cols: U V L G J Q B
[ 16 -12 -26 -16   3 -32 -37] = <139>
[-16  10 -12  22 -52  14   9] = <18>
[-16  10 -12  22  40  14   9] = <15>
[ 10  -9 -10  -9  -4 -15 -19] = <104>
down: [14 14] : Q
<104> : [ 10  -9 -10  -9  -4 -15 -19]
tail: [ 22 -52  14] : [9]
key -> tag
[10] -> Z_64
[-12] -> Z_399
[3] -> Z_39
key <139> 1:  : Z_399

cols: P N S M F A W D H
[ 18  13  -4 -11  25 -27  39  -7 -32] : <38>
[ -4 -12  21 -15   1  22  32 -39   7] : <117>
[ 18  13  -4 -11  25 -27   0  18  29] : <108>
down: [-12  13] : N
down: [21 -4] : S

cols: C X E T K
[-19  41  25 -17 -26]  <12>
[-18   8   3 -25  -7]  <68>
[  4   7 -14  18  18]  <120>
[ -1 -32   9  17 -15]  <115>
key -> tag
[-26] -> Z_738
[8] -> Z_357
[-14] -> Z_537
[18] -> Z_499
[-7] -> Z_130
[-8] -> Z_309
[-15] -> Z_144
key <68> 4:  : Z_130
find: [-19  41  25 -17 -26] : <12>

cols: nenu Tus pev Keseg Sano nati bufo Bina ruzi noval
[ 10  12  -2   9 -15 -15   8  18 -25   9]  <84>
[ 28 -13  -2   9 -15 -15   8  18  -1 -19]  <13>
[ 29 -13 -24 -46  15 -16   8 -38  22  51]  <6>
key -> tag
[29] -> Z_785
[10] -> Z_201
[-25] -> Z_314
[11] -> Z_555
[9] -> Z_888
key <84> 0:  : Z_201
tail: [ 29 -13] : [-24 -46  15 -16   8 -38  22  51]
tail: [ 18 -25] : [9]
tail: [ 15 -16   8 -38] : [22 51]
<84> : [ 10  12  -2   9 -15 -15   8  18 -25   9]
down: [-13 -13] : Tus

cols: malov ful Ledi Zabe tobo luzi Voru Vaf Mir
[ -5  -4   8  -6 -13 -17 -20 -10   3] -> <32>
[  4 -10  27   1  -8 -12 -19  21  20] -> <69>
[ 10 -10  36  21  17 -20 -20  13  21] -> <103>
[ 10 -10  36  21   8 -15  25  24  43] -> <130>
[ 10 -10  36  21   8 -15 -31  15  39] -> <34>
tags:
[36] -> Z_392
[-31] -> Z_65
[-20] -> Z_744
[17] -> Z_206
key <103> 6:  : Z_744
down: [-5  4 10] : malov
down: [-6  1 21 21] : Zabe
find: [  4 -10  27   1  -8 -12 -19  21  20] : <69>

cols: nabes Vil gokil Beno gatuz goser lig gipob
[ 27  -1  -7  38  34   8 -10  51] : <101>
[-34  25   1  19 -19 -17 -22  19] : <48>
[-34  26   1  19 -19  27  10  -2] : <67>
[ 56 -34 -29 -17  28 -45   3  46] : <28>
down: [-2 46] : gipob
tags:
[-45] -> Z_958
[-46] -> Z_212
[1] -> Z_600
[-17] -> Z_637
[-16] -> Z_362
[25] -> Z_541
key <48> 5:  : Z_637
<48> : [-34  25   1  19 -19 -17 -22  19]
tail: [-34  26   1  19 -19] : [27 10 -2]
<101> : [ 27  -1  -7  38  34   8 -10  51]

cols: Gom Tulun modev takan beb didad Zires kided Ket Bav
[-27  38   6  18 -11  -6   6 -14 -23  19] : <102>
[-19  23   1  23 -19  -9   1 -13 -28   5] : <42>
[  1  27   6  15  -8  -2  -3   3 -24  -7] : <93>
[  4  17   3  19 -17  -8  -3 -20 -28 -10] : <41>
[-33  27   1  17 -15  -8   4  -2 -23  17] : <133>
[-11   0 -17  35 -15 -13   6 -27 -22  14] : <136>
[-25  23   0   9 -20  -2  -4   3 -22  -1] : <22>
[-11  50  23  -5   4  -3  -1 -10 -17   2] : <152>
[ -2  31  13  13 -17  -7  -3 -13 -30  -9] : <85>
tail: [23  1] : [ 23 -19  -9   1 -13 -28   5]
tail: [23 -5  4 -3] : [ -1 -10 -17   2]
down: [-25 -11] : Gom
tail: [-2 -4  3] : [-22  -1]

cols: Kudi Tono toden Puzib reg rovum
[  8  35 -33 -22  22   1] -> <59>
[-18 -22  41   1  -5  29] -> <24>
[-18  35  41   1  -5  29] -> <82>
<24> : [-18 -22  41   1  -5  29]
key -> tag
[1] -> Z_931
[8] -> Z_161
[-18] -> Z_712
key <59> 0:  : Z_161
<82> : [-18  35  41   1  -5  29]
down: [-22   1] : Puzib
down: [22 -5] : reg
down: [  8 -18] : Kudi
down: [1 1] : Puzib

cols: bak fazo Piri pafi toda
[ 26  -9 -22  -2   1]  <64>
[ 26  35 -23   3  13]  <78>
[-56  -9 -23   3  13]  <109>
[ 47  -1 -23   3  13]  <10>
[ 26  -9 -35   3  13]  <88>
Table of tags by key:
[35] -> Z_774
[-1] -> Z_140
[-23] -> Z_286
[-9] -> Z_484
key <10> 1:  : Z_140
find: [ 47  -1 -23   3  13] : <10>
<78> : [ 26  35 -23   3  13]
down: [-2  3] : pafi
find: [ 26  35 -23   3  13] : <78>

cols: zekiz vos zene vov dena
[ -3 -47 -26 -11  -7] : <182>
[ 3  6 11 -3  6] : <194>
[-33 -47 -27 -11  -4] : <197>
[-2 -4  3  2 -9] : <96>
[ 3  6 11 -3 -7] : <4>
[ 0  1 -5  9 -4] : <196>
[ 0  1 -2  5 -2] : <31>
[ -4 -14 -24 -16  -4] : <122>
[-1 -2 -6  6 -5] : <166>
[ 1  2 -2  5 -2] : <204>
[-6 -5  6 -4 -6] : <5>
down: [ 0  0 -4] : zekiz
<166> : [-1 -2 -6  6 -5]
tail: [-47 -27 -11] : [-4]
down: [-3  9  5] : vov
down: [ -3   3 -33  -2   3   0   0  -4] : zekiz
tail: [-2 -6] : [ 6 -5]
down: [-47   6 -47] : vos

cols: rur kofik bef novam fori
[  5   9 -32 -10  -6]  <159>
[  1  11  -5  -5 -37]  <146>
[-44 -14 -51  -8 -25]  <25>
[-44 -14 -52  -8 -25]  <33>
[  2  11 -32 -10  -6]  <145>
[-20   2  -5 -37  15]  <60>
[-20   2  -6 -37  15]  <14>
[  5   9  20  33 -11]  <57>
Table of tags by key:
[-14] -> Z_905
[5] -> Z_861
[6] -> Z_385
[2] -> Z_52
[-13] -> Z_988
[3] -> Z_547
[8] -> Z_129
[9] -> Z_858
key <159> 1:  : Z_858
<159> : [  5   9 -32 -10  -6]
<14> : [-20   2  -6 -37  15]
tail: [ 5  9 20 33] : [-11]
find: [-20   2  -5 -37  15] : <60>
find: [  5   9 -32 -10  -6] : <159>
tail: [ 1 11] : [ -5  -5 -37]

cols: bepap Ruk Besi tis mep
[-36 -14 -11  13   8]  <119>
[ 12 -17 -20 -19 -47]  <45>
[-24  -4   2  14   5]  <40>
[ 48  26   5  -3 -15]  <49>
down: [  8 -47   5] : mep
<49> : [ 48  26   5  -3 -15]
tags:
[4] -> Z_72
[-3] -> Z_454
[5] -> Z_601
[-11] -> Z_878
key <49> 2:  : Z_601

cols: Zir sudon pupun Gos
[ -2 -12  -2   9] = <72>
[-50  -3  24 -12] = <55>
[ -3 -12  -5   9] = <100>
[-5 -6 30  6] = <112>
[ 5 12  9  1] = <124>
[-10 -10   7  10] = <76>
tail: [ -3 -12] : [-5  9]
down: [-5 30  9] : pupun
<76> : [-10 -10   7  10]

cols: potas mal Lifo Vup depo Dad gukap
[  7 -23   1  12  -3   1   7] : <167>
[ 44 -27 -16  10  33  -3  11] : <71>
[ 44 -27 -10  10  33  -3  11] : <135>
[  0   4  14  15   8 -19  15] : <168>
[  0   4 -20  11 -13 -19  10] : <30>
[ 31 -17  -5  12  33 -12  22] : <90>
[-11  -9 -20  11 -12  19 -11] : <105>
down: [-20  -5] : Lifo
tail: [-20  11 -12] : [ 19 -11]
down: [  4   4 -17] : mal

cols: Rabip sila rizip niz
[ 20 -16 -36  20]  <114>
[21 19 37  6]  <110>
[24 24  5 21]  <37>
[ 26 -33 -31  -4]  <140>
[ -1   3  42 -42]  <98>
[-1  3 42 -1]  <56>
down: [-33   3] : sila
down: [20  6 21] : niz
tail: [ 26 -33 -31] : [-4]
tags:
[0] -> Z_691
[-1] -> Z_852
[-16] -> Z_889
[19] -> Z_458
[20] -> Z_102
[21] -> Z_834
key <114> 0:  : Z_102
down: [ 24 -33   3   3] : sila
tail: [21 19] : [37  6]
<140> : [ 26 -33 -31  -4]

